cols: J U X S W
(31): [152 114 161 147 130]
(72): [149 130 186 149 159]
(69): [159 186 149 130 150]
(122): [157 130 186  85 159]
(16): [149 185 159 130 149]
perm: [159 149 186 130 149] -> (72)
col: [159 157] -> J
perm: [114 130 147 152 161] -> (31)
perm: [159 130 149 149 185] -> (16)
col: [130 186 130 185] -> U
col: [149 159 157 149] -> J

cols: T K V M L Y Z A E
(22): [109 141 142  93 134 123  89  93 102]
(32): [102  88 119 171  92 146 100 147 160]
(59): [123  93 109  93  90 141 142 102 134]
(93): [123  93  93  93  90 141 142 102 134]
perm: [142 102 134  93  93 141 123  90  93] -> (93)
perm: [ 90  93  93  93 102 123 134 141 142] -> (93)
col: [123 146 141] -> Y
perm: [ 90  93  93 102 109 123 134 141 142] -> (59)

cols: R Q G C N B H
(149): [ 87 110 188 122 103 125 132]
(46): [173 148 117 129 134 143 124]
(130): [133 110  92 135  89 119 126]
(43): [113 138 133 147 124 147  85]
(81): [133 147 146  85 113 138 124]
col: [ 85 124] -> H
col: [133 146] -> G
perm: [110  92 135  89 119 126 133] -> (130)
perm: [ 85 113 124 133 138 146 147] -> (81)
col: [143 119 147 138] -> B
col: [117  92 133] -> G
perm: [147 138 124 133 146 113  85] -> (81)

cols: soru vudi mato kudop
(129): [110 140 109 162]
(41): [ 75 140 121 114]
(108): [ 75 114 139 121]
perm: [110 109 140 162] -> (129)
col: [110  75] -> soru
perm: [140 121 114  75] -> (41)
col: [140 140] -> vudi
col: [109 121] -> mato

cols: Mep labu Rakod sir Gof refo Zeka Buve
(112): [185 153 180 149  80  78  82  80]
(121): [153  80  78  80 150 180  82 185]
(71): [153  80 179  78 185  80  82 149]
(66): [178 184 126  88  77  77  78  70]
perm: [ 80  82  78  80 149 180 153 185] -> (112)
perm: [ 80 185 153 180 149  80  78  82] -> (112)
col: [ 80 150 185] -> Gof
col: [153 153 178] -> Mep

cols: lep Nifek pupar nadov pife Lepa Zoma
(35): [141 151 131 160 155 118  71]
(90): [122  99 125 110 151 169 105]
(94): [131  71 160 118 155 140 151]
perm: [151 140 155 118 160  71 131] -> (94)
col: [151  99] -> Nifek
perm: [151 131  71 160 118 155 140] -> (94)
col: [131 125] -> pupar
perm: [131 160 155 118  71 141 151] -> (35)

cols: Sed Botup meken vegud bazen fil Seb Milom liru vik
(9): [110 114 120 168 121 153 155 165 173 165]
(10): [122 165 165 156 153 114 120 110 168 173]
(12): [122 110 155 168 120 114 153 165 165 173]
perm: [155 165 173 165 110 114 120 168 121 153] -> (9)
perm: [110 114 120 122 153 155 165 165 168 173] -> (12)
perm: [173 165 165 153 114 120 168 155 110 122] -> (12)
col: [168 156] -> vegud
perm: [120 114 153 165 165 173 122 110 155 168] -> (12)
col: [168 165] -> liru

cols: sizar fur Bugo lepez
(101): [ 82 101  92 183]
(63): [ 80 101  90 180]
(143): [184 101  82  92]
(24): [184  92  81 101]
(89): [ 82 100  92 184]
(91): [117 112 108  89]
perm: [184  92 100  82] -> (89)
col: [180  92] -> lepez
perm: [101  81  92 184] -> (24)
perm: [ 82  92 100 184] -> (89)
perm: [180 101  90  80] -> (63)
perm: [ 82  92 101 184] -> (143)

cols: tigok bar ropov gak runi notum
(57): [120 131 118 132 113  98]
(133): [144 116 112 141 135 148]
(84): [127 116 125 134 133 174]
(85): [115 109 136  90 123 155]
(166): [129 126 114 147 113 176]
(140): [128 130 131 153 129 149]
(163): [121 148 139 107 156 118]
perm: [127 125 174 116 133 134] -> (84)
col: [135 133 123 113 129] -> runi
col: [126 130] -> bar
col: [132 141 134] -> gak
col: [123 113] -> runi

cols: mubu garim ser Ruzi Mibo lato Zude mef bomid
(48): [126 134 179 152 152 156 179 180 149]
(95): [110 101  96  98  99 108 118 116 115]
(37): [156 179 179 149 152 153 134 126 181]
(7): [108 101 115 110 118  97 116  96  99]
col: [152  98] -> Ruzi
perm: [ 96  98  99 101 108 110 115 116 118] -> (95)
col: [134 101 179] -> garim
perm: [115 110 101  96  98  99 108 118 116] -> (95)
perm: [ 96  97  99 101 108 110 115 116 118] -> (7)

cols: Tufus fum bafof Daki rofi
(105): [100 129 154 133 169]
(56): [179 107 137 149 114]
(42): [155 156 144 120 141]
(115): [100 112 134 130 115]
(3): [126 114 178 107 149]
(103): [137 114 178 107 149]
(124): [140 148 109 144 123]
col: [149 149 123] -> rofi
perm: [123 140 148 109 144] -> (124)
col: [141 115 149 149] -> rofi
col: [107 156 112 114 114 148] -> fum
col: [179 155] -> Tufus
perm: [178 114 149 107 137] -> (103)

cols: Rivi mon Roseg noger besir sili moru sos Rafir
(132): [130 163 168  91 162 123 108 109 163]
(15): [130 163  90  91 162 123 108 109 163]
(8): [163  91 108 163  90 161 109 130 123]
(87): [163 123 130 108 163  91 162  90 110]
perm: [108 109 163 130 163 168  91 162 123] -> (132)
col: [163 108] -> noger
perm: [163 130 163  90  91 162 123 108 109] -> (15)
col: [130  90] -> sos
col: [108 108 109] -> moru
perm: [ 91 123 130 163 108 162  90 163 109] -> (15)
perm: [163 109 108 123 162  91 168 163 130] -> (132)

cols: Rukol Zup Gilo lod dite Zoke lol
(139): [107  67 108 170 109 157 169]
(14): [129 171 176  82 159 112  92]
(134): [130  77 143  76 120 136 162]
(82): [ 82 170 129 112  92 176 159]
(39): [149 167 182 171 162 123 108]
perm: [ 76  77 120 130 136 143 162] -> (134)
perm: [ 82  92 112 129 159 170 176] -> (82)
col: [ 76 112] -> lod
col: [157 112 136 176] -> Zoke
col: [159 120  92] -> dite
col: [157 112] -> Zoke
col: [ 67 171  77] -> Zup

